Here is a tiny trained network, its code and every weight. The questions are about switching its units off for an input and a class, where a switched-off unit gives its printed mean instead of its output.

import numpy as np


def w(rows, s, z=0):
    codes = np.array(rows[::2]) - 128.0
    scale = np.full(codes.shape[1], s)
    scale[-1] = z or s
    return codes * scale


def f(y):
    return np.maximum(y, 0)


def log_softmax(a):
    a = a - a.max(-1, keepdims=True)
    return a - np.log(np.exp(a).sum(-1, keepdims=True))


def net(x, mask):
    res = np.array(x, float).reshape(1, 6) / 4 @ E
    y = f(res @ A[0][:, :-1].T + A[0][:, -1])
    res = res + np.where(mask, y, B[0][:, -1]) @ B[0][:, :-1]
    return log_softmax(res[-1] @ U[:, :-1].T + U[:, -1])


A, B = {}, {}
E = w([
[189,33,88,248,102,169,148,42,122,27,15],'x0',
[195,98,104,90,80,66,175,80,102,101,188],'x1',
[153,60,132,187,77,191,203,105,85,141,2],'x2',
[121,133,105,158,30,151,107,229,252,46,175],'x3',
[69,136,253,233,121,22,52,127,124,234,160],'x4',
[201,95,194,165,111,220,93,128,121,211,153],'x5',
],0.0086)
A[0] = w([
[60,181,105,82,115,93,128,182,162,104,202,83],'neuron 0',
[162,153,129,32,152,97,163,95,94,171,162,146],'neuron 1',
[120,99,117,105,161,90,147,87,74,150,116,58],'neuron 2',
[189,114,126,1,116,251,166,166,117,127,111,195],'neuron 3',
[75,121,168,149,59,38,185,164,81,253,55,84],'neuron 4',
[69,129,144,152,85,181,181,177,121,185,110,171],'neuron 5',
[148,152,160,134,241,183,35,77,85,222,168,128],'neuron 6',
[143,186,114,95,74,166,137,99,142,165,151,62],'neuron 7',
[64,186,106,63,129,80,112,180,171,86,208,97],'neuron 8',
[175,113,128,194,139,140,129,61,88,193,95,4],'neuron 9',
[126,83,127,250,109,62,101,104,147,64,72,177],'neuron 10',
],0.009,0.0042)
B[0] = w([
[125,157,190,137,157,112,80,191,112,179,109,231],'neuron 0',
[102,91,193,228,149,108,71,153,135,162,74,207],'neuron 1',
[66,206,154,133,80,175,80,240,225,161,216,166],'neuron 2',
[173,105,114,156,87,119,129,73,139,73,166,243],'neuron 3',
[174,121,84,120,135,203,125,108,146,79,138,207],'neuron 4',
[134,109,82,86,162,88,181,53,73,84,114,178],'neuron 5',
[125,117,76,113,91,105,194,134,120,61,87,237],'neuron 6',
[68,162,45,135,209,103,99,133,163,45,61,153],'neuron 7',
[98,101,202,167,150,100,138,77,77,253,125,250],'neuron 8',
[107,156,133,70,157,93,84,138,155,145,162,191],'neuron 9',
[190,123,92,61,125,220,172,125,99,136,131,239],'neuron 10',
],0.007,0.014)
U = w([
[234,130,50,88,55,167,213,94,129,86,100,253],'0',
[113,190,191,84,167,23,60,129,85,253,151,3],'1',
],0.0069,0.0025)

Each question gives the input, the list of numbers given to net, and the class t.
The units are the neurons (one row each of A and B). Each row of codes is followed by its name. A weight is (code - 128) times the scale printed after its matrix; where a second scale follows, it is the last column's (A, B and U).
mask holds one flag per neuron, in row order. A switched-off neuron (its flag False) gives its mean, the last column of its row in B, instead of its output. The means were averaged over made-up inputs and are rounded, as every weight is.
A unit's drop is (log p(t) with every unit on - log p(t) with that unit switched off) / (log p(t) with every unit on - log p(t) with every unit switched off).
The circuit of an input: a set's keep is (log p(t) with only the set's units on - log p(t) with every unit switched off) / (log p(t) with every unit on - log p(t) with every unit switched off). Starting from all 11 units, units are removed one at a time, each time the one whose removal leaves the highest keep (on an exact tie, the one counted first), for as long as the keep stays at least 0.8.
units of the circuit, in order: the units of the circuit, biggest drop first
k most important neurons: the k neurons with the biggest drops, biggest first
drop when u is switched off: that unit's drop, to one decimal
input [-4,5,6,-5,7,0], class 0: units of the circuit, in order	[neuron 4]
input [-5,-1,2,4,-8,-4], class 1: units of the circuit, in order	[neuron 8; neuron 0]
input [-7,-2,4,2,6,3], class 0: units of the circuit, in order	[neuron 4; neuron 6]
input [3,-4,-5,0,-4,-4], class 1: units of the circuit, in order	[neuron 6; neuron 4]
input [-3,1,5,-2,5,-7], class 0: 2 most important neurons	[neuron 4; neuron 8]
input [-2,-4,-7,2,-7,7], class 1: 2 most important neurons	[neuron 8; neuron 10]
input [1,0,-7,-7,-3,8], class 0: 2 most important neurons	[neuron 6; neuron 8]
input [1,6,2,-7,-3,-7], class 1: drop when neuron 6 is switched off	0.2
input [-1,0,-3,2,-8,-4], class 1: drop when neuron 8 is switched off	0.3
input [1,-7,3,0,8,1], class 0: drop when neuron 10 is switched off	0.0
